Here is a tiny trained network, its code and every weight. The questions are about switching its units off for an input and a class, where a switched-off unit gives its printed mean instead of its output.

import numpy as np


def w(rows, s, z=0):
    codes = np.array(rows[::2]) - 128.0
    scale = np.full(codes.shape[1], s)
    scale[-1] = z or s
    return codes * scale


def f(y):
    return y / 2 * (1 + np.tanh(0.7978845608 * (y + 0.044715 * y**3)))


def log_softmax(a):
    a = a - a.max(-1, keepdims=True)
    return a - np.log(np.exp(a).sum(-1, keepdims=True))


def net(x, mask):
    res = np.array(x, float).reshape(1, 2) / 4 @ E
    y = f(res @ A[0][:, :-1].T + A[0][:, -1])
    res = res + np.where(mask, y, B[0][:, -1]) @ B[0][:, :-1]
    return log_softmax(res[-1] @ U[:, :-1].T + U[:, -1])


A, B = {}, {}
E = w([
[137,59,122,252,128,187,80,173,86,79],'x0',
[133,11,166,138,242,166,71,156,85,193],'x1',
],0.013)
A[0] = w([
[127,121,116,150,115,148,120,115,131,134,121],'neuron 1',
[140,93,114,180,96,113,117,125,118,102,115],'neuron 2',
[125,159,119,2,123,118,151,125,128,170,116],'neuron 3',
[148,165,123,138,64,97,138,138,139,103,75],'neuron 4',
[125,139,125,216,117,147,137,141,123,96,94],'neuron 5',
[150,94,144,116,182,104,128,133,121,158,73],'neuron 6',
[131,116,131,127,131,117,127,137,124,120,250],'neuron 7',
[121,156,122,120,84,131,140,111,109,78,84],'neuron 8',
[124,147,115,125,103,154,152,122,117,132,227],'neuron 9',
[116,145,129,130,113,110,108,122,148,98,202],'neuron 10',
[138,141,130,124,142,100,143,111,137,145,88],'neuron 11',
[131,140,139,104,141,115,134,124,136,133,196],'neuron 12',
[124,100,121,103,197,137,102,123,119,161,115],'neuron 13',
],0.017,0.013)
B[0] = w([
[171,165,140,69,133,136,88,131,121,144,139],'neuron 1',
[122,139,183,95,145,71,108,154,169,62,173],'neuron 2',
[110,138,194,135,113,92,66,125,117,39,253],'neuron 3',
[42,137,130,95,112,189,163,168,144,177,190],'neuron 4',
[91,155,188,97,114,100,63,98,115,52,183],'neuron 5',
[84,121,142,71,92,196,162,153,122,133,182],'neuron 6',
[194,153,101,252,140,84,158,132,110,183,199],'neuron 7',
[128,109,119,81,106,232,167,170,158,127,176],'neuron 8',
[176,85,114,145,180,107,175,125,144,183,190],'neuron 9',
[140,104,115,160,159,112,163,143,116,185,181],'neuron 10',
[132,127,135,87,98,163,95,108,136,103,146],'neuron 11',
[162,130,114,151,170,110,99,144,130,129,184],'neuron 12',
[103,133,122,106,127,141,207,165,192,155,211],'neuron 13',
],0.019,0.021)
U = w([
[72,131,132,91,131,176,211,168,176,191,134],'0',
[142,152,177,112,136,57,66,118,135,10,122],'1',
[248,127,112,244,175,65,166,125,129,217,253],'2',
[105,157,64,109,126,159,116,102,123,157,59],'3',
[181,95,98,65,128,129,116,28,103,121,57],'4',
[177,103,125,86,92,132,120,83,87,131,51],'5',
],0.011,0.0054)

Each question gives the input, the list of numbers given to net, and the class t.
The units are the neurons (one row each of A and B). Each row of codes is followed by its name. A weight is (code - 128) times the scale printed after its matrix; where a second scale follows, it is the last column's (A, B and U).
mask holds one flag per neuron, in row order. A switched-off neuron (its flag False) gives its mean, the last column of its row in B, instead of its output. The means were averaged over made-up inputs and are rounded, as every weight is.
A unit's drop is (log p(t) with every unit on - log p(t) with that unit switched off) / (log p(t) with every unit on - log p(t) with every unit switched off).
The circuit of an input: a set's keep is (log p(t) with only the set's units on - log p(t) with every unit switched off) / (log p(t) with every unit on - log p(t) with every unit switched off). Starting from the 12 units with the biggest drops (on a tie, the unit counted first), units are removed one at a time, each time the one whose removal leaves the highest keep (on an exact tie, the one counted first), for as long as the keep stays at least 0.8.
circuit, biggest first: the units of the circuit, biggest drop first
most important unit: the unit with the biggest drop
k most important neurons: the k neurons with the biggest drops, biggest first
drop when u is switched off: that unit's drop, to one decimal
input [-7,-1], class 1: circuit, biggest first : neuron 3
input [-3,1], class 2: 2 most important neurons : neuron 5; neuron 2
input [7,6], class 1: 3 most important neurons : neuron 5; neuron 2; neuron 4
input [2,3], class 2: 3 most important neurons : neuron 4; neuron 3; neuron 8
input [-8,7], class 1: 3 most important neurons : neuron 3; neuron 4; neuron 8
input [4,2], class 1: 2 most important neurons : neuron 5; neuron 9
input [4,1], class 1: 2 most important neurons : neuron 5; neuron 2
input [6,-6], class 0: 3 most important neurons : neuron 3; neuron 4; neuron 8
input [-6,5], class 1: 2 most important neurons : neuron 3; neuron 4
input [-1,3], class 2: 2 most important neurons : neuron 4; neuron 8
input [0,-3], class 2: 2 most important neurons : neuron 6; neuron 13
input [3,0], class 2: drop when neuron 3 is switched off : 2.5
input [-4,-2], class 1: drop when neuron 7 is switched off : 0.1
input [6,4], class 1: most important unit : neuron 5
input [-5,-3], class 1: drop when neuron 3 is switched off : 3.9
input [6,-8], class 0: drop when neuron 4 is switched off : 1.9
